Here is a tiny trained network, its code and every weight. The questions are about switching its units off for an input and a class, where a switched-off unit gives its printed mean instead of its output.

import numpy as np


def w(rows, s, z=0):
    codes = np.array(rows[::2]) - 128.0
    scale = np.full(codes.shape[1], s)
    scale[-1] = z or s
    return codes * scale


def f(y):
    return np.maximum(y, 0)


def log_softmax(a):
    a = a - a.max(-1, keepdims=True)
    return a - np.log(np.exp(a).sum(-1, keepdims=True))


def net(x, mask):
    res = np.array(x, float).reshape(1, 6) / 4 @ E
    y = f(res @ A[0][:, :-1].T + A[0][:, -1])
    res = res + np.where(mask, y, B[0][:, -1]) @ B[0][:, :-1]
    return log_softmax(res[-1] @ U[:, :-1].T + U[:, -1])


A, B = {}, {}
E = w([
[83,88,133,7,133,160],'x0',
[176,199,166,55,78,110],'x1',
[173,21,170,164,1,53],'x2',
[178,129,69,83,163,37],'x3',
[91,212,216,153,164,52],'x4',
[187,138,166,214,113,192],'x5',
],0.0094)
A[0] = w([
[107,123,117,219,115,84,77],'neuron 1',
[120,82,104,241,178,195,111],'neuron 2',
[211,188,61,163,205,104,142],'neuron 3',
[86,92,129,100,137,139,23],'neuron 4',
[136,159,127,94,165,205,158],'neuron 5',
[196,108,183,97,61,122,75],'neuron 6',
[95,76,112,101,138,141,148],'neuron 7',
[95,152,142,81,152,122,174],'neuron 8',
[185,77,147,83,127,138,2],'neuron 9',
[58,128,161,90,91,134,61],'neuron 10',
[120,166,162,126,92,122,49],'neuron 11',
[164,91,82,115,63,145,85],'neuron 12',
[91,76,90,161,141,139,103],'neuron 13',
[88,126,159,87,64,164,51],'neuron 14',
[118,71,121,155,95,128,163],'neuron 15',
[209,176,223,236,89,114,154],'neuron 16',
[145,190,85,107,170,101,67],'neuron 17',
[122,180,106,99,147,247,119],'neuron 18',
[217,64,98,101,93,153,103],'neuron 19',
[145,129,152,88,114,156,83],'neuron 20',
[133,103,82,154,73,106,108],'neuron 21',
[157,158,122,74,151,220,136],'neuron 22',
[158,191,178,119,109,72,48],'neuron 23',
[18,171,98,154,115,134,174],'neuron 24',
[143,136,176,109,92,165,112],'neuron 25',
],0.014,0.0075)
B[0] = w([
[141,219,100,166,69,72,179],'neuron 1',
[142,244,198,209,2,67,208],'neuron 2',
[22,108,41,112,145,99,219],'neuron 3',
[106,118,159,125,124,122,148],'neuron 4',
[37,104,86,109,128,126,206],'neuron 5',
[171,146,70,151,126,151,188],'neuron 6',
[160,151,176,136,127,135,178],'neuron 7',
[149,92,154,97,157,106,194],'neuron 8',
[163,83,103,189,135,157,148],'neuron 9',
[120,149,138,57,142,126,161],'neuron 10',
[86,150,130,120,96,146,149],'neuron 11',
[207,40,117,153,140,169,181],'neuron 12',
[158,219,150,149,79,78,167],'neuron 13',
[112,156,87,141,176,104,163],'neuron 14',
[164,143,107,103,136,127,184],'neuron 15',
[80,85,168,186,17,238,252],'neuron 16',
[99,76,115,103,155,137,183],'neuron 17',
[29,185,127,86,105,99,220],'neuron 18',
[177,86,107,171,120,135,197],'neuron 19',
[142,152,82,181,125,123,148],'neuron 20',
[165,160,98,102,143,106,175],'neuron 21',
[69,107,127,169,153,132,204],'neuron 22',
[66,100,98,149,102,183,184],'neuron 23',
[211,87,162,100,136,66,193],'neuron 24',
[129,202,116,134,103,121,160],'neuron 25',
],0.01,0.017)
U = w([
[52,152,89,102,213,78,203],'0',
[68,85,93,145,158,171,3],'1',
[172,113,105,164,125,174,49],'2',
[79,143,241,97,153,128,39],'3',
[248,142,135,177,124,114,201],'4',
[75,165,138,189,72,132,185],'5',
],0.012,0.0046)

Each question gives the input, the list of numbers given to net, and the class t.
The units are the neurons (one row each of A and B). Each row of codes is followed by its name. A weight is (code - 128) times the scale printed after its matrix; where a second scale follows, it is the last column's (A, B and U).
mask holds one flag per neuron, in row order. A switched-off neuron (its flag False) gives its mean, the last column of its row in B, instead of its output. The means were averaged over made-up inputs and are rounded, as every weight is.
A unit's drop is (log p(t) with every unit on - log p(t) with that unit switched off) / (log p(t) with every unit on - log p(t) with every unit switched off).
The circuit of an input: a set's keep is (log p(t) with only the set's units on - log p(t) with every unit switched off) / (log p(t) with every unit on - log p(t) with every unit switched off). Starting from the 12 units with the biggest drops (on a tie, the unit counted first), units are removed one at a time, each time the one whose removal leaves the highest keep (on an exact tie, the one counted first), for as long as the keep stays at least 0.8.
circuit, biggest first: the units of the circuit, biggest drop first
top k neurons: the k neurons with the biggest drops, biggest first
drop of u: that unit's drop, to one decimal
input [2,-6,2,4,1,-6], class 4: top 3 neurons	neuron 3; neuron 18; neuron 5
input [6,3,-1,4,8,-1], class 0: top 2 neurons	neuron 16; neuron 2
input [6,4,2,1,-5,0], class 4: circuit, biggest first	neuron 16; neuron 3
input [6,-4,0,-6,0,-6], class 3: top 2 neurons	neuron 3; neuron 7
input [8,2,-2,7,-3,3], class 1: top 2 neurons	neuron 9; neuron 19
input [0,-6,-5,0,5,1], class 0: top 2 neurons	neuron 16; neuron 3
input [7,0,5,-7,8,-6], class 3: top 2 neurons	neuron 3; neuron 5
input [7,0,2,-6,1,-5], class 0: top 3 neurons	neuron 16; neuron 14; neuron 2
input [1,7,0,-3,-6,-6], class 1: top 2 neurons	neuron 2; neuron 12
input [0,4,-6,2,0,7], class 0: drop of neuron 18	0.1
input [1,1,2,2,0,-6], class 0: drop of neuron 16	0.9
input [0,2,1,-8,3,-2], class 3: drop of neuron 25	-0.1
